Below are the code and all the weights of a small trained network. Each question names an input and a target symbol and asks about switching units off, where a switched-off unit gives its printed mean instead of its output.

import numpy as np


def w(rows, s, z=0):
    codes = np.array(rows[::2]) - 128.0
    scale = np.full(codes.shape[1], s)
    scale[-1] = z or s
    return codes * scale


def f(y):
    return y / 2 * (1 + np.tanh(0.7978845608 * (y + 0.044715 * y**3)))


def softmax(a):
    e = np.exp(a - a.max(-1, keepdims=True))
    return e / e.sum(-1, keepdims=True)


def log_softmax(a):
    a = a - a.max(-1, keepdims=True)
    return a - np.log(np.exp(a).sum(-1, keepdims=True))


def net(x, mask):
    ids = ['βδεζθπστψω'.index(c) for c in x.split()]
    T = len(ids)
    res = E[ids] + P[:T]
    u = 0
    for l in range(2):
        r = res
        for j in range(3):
            rows = slice(3 * j, 3 * j + 3)
            q, k, v = (r @ M[l][rows].T for M in (Q, K, V))
            z = softmax(np.where(np.tri(T) > 0, q @ k.T / 3**0.5, -1e9)) @ v
            o = O[l][rows]
            res = res + np.where(mask[u + j], z, o[:, -1]) @ o[:, :-1]
        u += 3
        y = f(res @ A[l][:, :-1].T + A[l][:, -1])
        res = res + np.where(mask[u : u + 4], y, B[l][:, -1]) @ B[l][:, :-1]
        u += 4
    return log_softmax(res[-1] @ U[:, :-1].T + U[:, -1])


Q, K, V, O, A, B = {}, {}, {}, {}, {}, {}
E = w([
[105,132,207,97,124,159],'β',
[109,54,70,161,131,151],'δ',
[39,148,146,90,130,122],'ε',
[141,136,104,98,72,139],'ζ',
[117,160,132,123,77,119],'θ',
[152,150,115,156,52,135],'π',
[121,50,141,124,110,129],'σ',
[182,150,139,137,254,100],'τ',
[103,133,71,98,86,124],'ψ',
[125,143,81,191,94,51],'ω',
],0.023)
P = w([
[190,140,104,1,74,63],'0',
[200,126,144,96,86,103],'1',
[172,112,134,105,91,107],'2',
[163,102,133,119,92,110],'3',
[138,93,129,125,98,112],'4',
[131,80,127,134,104,111],'5',
[113,78,127,143,113,121],'6',
[107,67,130,147,119,112],'7',
[104,56,133,155,125,110],'8',
[96,46,136,168,129,104],'9',
[87,33,140,170,133,102],'10',
[77,24,134,167,140,105],'11',
],0.0094)
Q[0] = w([
[150,171,109,88,254,99],'0.h1',
[40,123,119,89,127,133],'0.h1',
[115,117,153,146,109,126],'0.h1',
[173,142,87,123,167,177],'0.h2',
[132,150,215,111,216,178],'0.h2',
[90,100,37,82,137,169],'0.h2',
[112,100,158,167,227,89],'0.h3',
[63,98,143,144,88,108],'0.h3',
[134,199,112,130,131,109],'0.h3',
],0.012)
K[0] = w([
[100,117,171,65,42,165],'0.h1',
[138,50,172,118,175,171],'0.h1',
[111,140,119,150,175,136],'0.h1',
[61,205,111,97,71,123],'0.h2',
[199,235,178,69,245,142],'0.h2',
[113,126,40,93,47,214],'0.h2',
[177,254,77,90,210,97],'0.h3',
[167,69,129,200,176,132],'0.h3',
[116,143,72,155,50,57],'0.h3',
],0.01)
V[0] = w([
[46,163,101,192,184,78],'0.h1',
[165,154,143,145,182,143],'0.h1',
[119,176,114,67,195,72],'0.h1',
[246,113,110,116,95,85],'0.h2',
[134,196,101,152,96,139],'0.h2',
[95,183,166,119,121,163],'0.h2',
[194,117,99,49,139,87],'0.h3',
[81,173,106,111,107,2],'0.h3',
[132,56,165,65,54,196],'0.h3',
],0.0086)
O[0] = w([
[72,164,179,105,199,44,85],'0.h1',
[26,185,92,204,179,89,72],'0.h1',
[48,210,8,58,139,83,112],'0.h1',
[95,168,81,160,105,231,213],'0.h2',
[162,225,192,149,121,153,51],'0.h2',
[169,142,231,104,161,48,24],'0.h2',
[45,156,22,113,2,126,198],'0.h3',
[210,162,95,67,69,89,128],'0.h3',
[64,64,189,121,85,163,254],'0.h3',
],0.0054,0.0064)
A[0] = w([
[76,129,190,80,123,195,252],'0.n1',
[98,170,144,86,167,142,83],'0.n2',
[222,150,152,181,254,132,216],'0.n3',
[131,161,148,126,98,78,185],'0.n4',
],0.0097,0.0017)
B[0] = w([
[141,88,120,143,93,67,254],'0.n1',
[58,146,124,170,118,137,129],'0.n2',
[189,158,114,29,159,254,138],'0.n3',
[132,178,102,132,125,20,138],'0.n4',
],0.0091,0.0079)
Q[1] = w([
[76,73,125,105,3,104],'1.h1',
[58,72,116,194,61,135],'1.h1',
[133,200,136,96,193,90],'1.h1',
[194,181,146,53,130,136],'1.h2',
[180,119,186,149,107,94],'1.h2',
[162,197,126,123,255,130],'1.h2',
[148,135,184,89,129,77],'1.h3',
[108,120,89,111,100,134],'1.h3',
[167,100,164,149,91,117],'1.h3',
],0.012)
K[1] = w([
[138,101,173,99,171,174],'1.h1',
[146,93,131,134,246,115],'1.h1',
[125,183,86,126,90,94],'1.h1',
[177,153,139,160,99,170],'1.h2',
[150,82,111,177,74,143],'1.h2',
[119,188,141,88,72,188],'1.h2',
[175,177,152,196,163,145],'1.h3',
[169,80,110,89,145,94],'1.h3',
[135,115,209,186,176,187],'1.h3',
],0.013)
V[1] = w([
[76,114,2,213,156,159],'1.h1',
[100,47,117,147,163,168],'1.h1',
[184,172,98,116,155,178],'1.h1',
[174,147,154,34,186,147],'1.h2',
[137,82,142,46,119,129],'1.h2',
[62,126,220,40,158,214],'1.h2',
[156,196,117,70,108,60],'1.h3',
[139,107,138,55,59,177],'1.h3',
[82,142,132,248,75,107],'1.h3',
],0.0095)
O[1] = w([
[85,86,95,139,254,226,145],'1.h1',
[113,184,84,95,121,196,201],'1.h1',
[216,77,104,74,161,141,102],'1.h1',
[106,71,125,103,104,72,44],'1.h2',
[100,81,93,136,95,152,177],'1.h2',
[128,37,173,117,90,163,85],'1.h2',
[148,110,83,207,137,149,95],'1.h3',
[109,101,168,132,160,50,250],'1.h3',
[243,217,108,44,133,132,153],'1.h3',
],0.0093,0.02)
A[1] = w([
[194,145,144,87,70,76,177],'1.n1',
[200,158,50,68,51,203,120],'1.n2',
[164,153,162,129,197,2,2],'1.n3',
[181,135,79,128,247,105,141],'1.n4',
],0.0076,0.0035)
B[1] = w([
[239,194,203,102,252,128,177],'1.n1',
[111,67,193,182,161,188,193],'1.n2',
[2,58,86,58,172,171,196],'1.n3',
[115,169,234,117,17,125,247],'1.n4',
],0.0086,0.013)
U = w([
[87,115,139,80,3,176,123],'β',
[147,112,140,95,137,160,116],'δ',
[149,108,65,150,101,119,255],'ε',
[74,102,144,153,243,177,116],'ζ',
[135,147,183,125,71,100,41],'θ',
[172,144,132,111,154,166,176],'π',
[136,113,109,38,151,118,86],'σ',
[119,211,89,119,131,137,189],'τ',
[51,98,197,200,187,94,16],'ψ',
[182,126,109,129,86,148,200],'ω',
],0.006,0.0045)

Each question gives the input, a string of symbols that net reads in full, and the target symbol t.
The units are the heads (3 rows each of Q, K, V and O) and the neurons (one row each of A and B). Each row of codes is followed by its name. A weight is (code - 128) times the scale printed after its matrix; where a second scale follows, it is the last column's (O, A, B and U).
mask holds one flag per unit, layer by layer, with each layer's heads first. A switched-off unit (its flag False) gives its mean, the last column of its rows in O or B, instead of its output. The means were averaged over made-up inputs and are rounded, as every weight is.
A unit's drop is (log p(t) with every unit on - log p(t) with that unit switched off) / (log p(t) with every unit on - log p(t) with every unit switched off).
The circuit of an input: a set's keep is (log p(t) with only the set's units on - log p(t) with every unit switched off) / (log p(t) with every unit on - log p(t) with every unit switched off). Starting from the 12 units with the biggest drops (on a tie, the unit counted first), units are removed one at a time, each time the one whose removal leaves the highest keep (on an exact tie, the one counted first), for as long as the keep stays at least 0.8.
circuit, biggest first: the units of the circuit, biggest drop first
most important unit: the unit with the biggest drop
top k neurons: the k neurons with the biggest drops, biggest first
top k neurons in layer l: the k neurons of layer l with the biggest drops, biggest first
heads that matter: for each layer, one digit per head in row order, 1 if its drop is at least 0.15 and else 0, layers parted by /
input π σ σ ε τ σ δ π δ σ ψ, target π: most important unit -> 1.h1
input τ σ σ, target τ: circuit, biggest first -> 0.h1, 0.h3, 1.h2
input ψ ψ ψ ψ σ ζ ε ε ε τ π, target ψ: circuit, biggest first -> 0.h1, 1.h3
input β ε σ ζ σ δ β σ ω ε σ ε, target β: top 2 neurons -> 0.n1, 1.n1
input σ τ δ ω σ ε σ π σ σ ψ, target σ: heads that matter -> 101 / 101
input σ ε β θ π ε ψ σ β θ, target θ: top 2 neurons -> 1.n1, 1.n3
input σ ψ ω τ σ θ π σ σ θ, target σ: top 3 neurons -> 0.n3, 1.n3, 0.n1
input ω σ σ ε σ ω ψ τ ζ, target ω: heads that matter -> 101 / 101
input π θ π ψ ω σ ω ω π, target τ: top 2 neurons in layer 0 -> 0.n4, 0.n3
input ψ ω π τ π, target ψ: circuit, biggest first -> 1.h3, 0.h1
input σ θ σ σ σ σ θ σ ζ σ σ, target β: circuit, biggest first -> 1.h1, 0.h1, 1.h3
input ψ ε ψ, target ε: heads that matter -> 101 / 001
input σ τ ψ σ σ ζ ζ, target σ: top 2 neurons in layer 0 -> 0.n3, 0.n1
input τ θ σ δ ε ψ σ ω ω σ σ σ, target τ: circuit, biggest first -> 0.h3, 1.h2
input σ ε σ π ω ε ω τ σ, target σ: circuit, biggest first -> 1.h1, 0.n3, 0.h1, 0.h3
input ζ ζ ε, target ψ: most important unit -> 1.h3
input θ ε ζ β, target θ: heads that matter -> 010 / 100
input π π σ δ σ π σ ζ σ ψ τ σ, target π: heads that matter -> 011 / 101
input ψ π σ δ σ δ ζ σ ω ψ ψ ψ, target τ: heads that matter -> 100 / 110
input τ σ ω σ σ ψ, target τ: circuit, biggest first -> 0.h3, 0.h1, 1.h2
input ζ σ ψ ω β ε, target θ: heads that matter -> 010 / 100
input ε σ ψ ζ ω τ, target ε: top 2 neurons in layer 1 -> 1.n4, 1.n2
input ψ ψ σ δ σ τ ε σ β ψ θ ω, target ψ: heads that matter -> 101 / 001
input σ θ θ σ σ β π σ τ ε, target σ: top neuron in layer 0 -> 0.n3
input ψ ψ ε δ ε, target ζ: heads that matter -> 000 / 100
input ψ β σ ω τ, target ψ: heads that matter -> 101 / 101
input ω ψ ψ σ σ ψ θ ψ σ σ ε ε, target β: circuit, biggest first -> 0.h1, 1.h1, 1.h2, 0.h3
